data =
136  129  129  123  134  144  118  133  128
126  127  130  136  129  136  136  133  129
123  127  136  131  129  132  130  127  129
137  119  125  134  143  151  122  141  118
133  116  116  132  123  129  126  137  121
122  121  130  130  124  130  128  131  128
136  128  132  127  141  156  121  131  116
135  137  135  121  124  134  123  125  126
133  123  111  133  125  124  134  145  133
130  136  123  127  127  125  131  139  140
121  127  136  132  126  126  137  131  136
128  134  142  139  132  125  141  127  120
129  136  135  125  127  127  125  127  128
The entry in the top-right corner: 128
Report the last entry of the smallest entry's row.
A: 133
Report the entry just left of the centre entry.
A: 127
Report the fifth-last entry, reading row by row.
A: 127
The top entry of the column that holds the smallest entry: 129
The largest entry in the last row: 136
Report the first entry in the row that holds the largest entry.
A: 136
The largest entry is 156
Report the largest entry in the first column.
A: 137
Report the fourth-last entry, reading row by row.
A: 127
The fifth entry, reading row by row: 134
The bottom-left entry -> 129
The second entry on the diagonal from the top-right corner: 133
The 1st entry in reading order: 136
The entry directly below the largest entry -> 134
Report the second entry on the main diagonal.
A: 127
The centre entry is 141
Report the bottom-right entry.
A: 128
The fourth entry, reading row by row -> 123
The entry just right of the largest entry is 121
The entry directly above the smallest entry -> 135
The 3rd entry on the main diagonal -> 136
The entry just left of the smallest entry -> 123
The entry directly above the centre entry -> 124
The entry just right of 142 is 139
Report the third largest entry.
A: 145
The top entry of the column that holds the largest entry -> 144

Questions about the array below. Rows and columns are numbered from 1.
1) Find the entry in the bottom-left corner.
2) Find the entry in the top-right corner.
3) Find the entry in the bottom-right corner.
4) Find the entry in row 3 and column 1.
5) Find the entry at row 2, column 3.
6) Find the entry at row 3, column 2.
7) Find the top-left entry.
8) Find the entry just left of the smallest entry.
[[129 130 149 139 124]
 [128 128 135 136 128]
 [136 133 157 133 123]
 [128 127 135 127 126]
 [130 126 148 135 128]
 [128 127 133 131 129]
 [130 128 139 138 130]
 [126 130 139 126 126]]
1) 126
2) 124
3) 126
4) 136
5) 135
6) 133
7) 129
8) 133
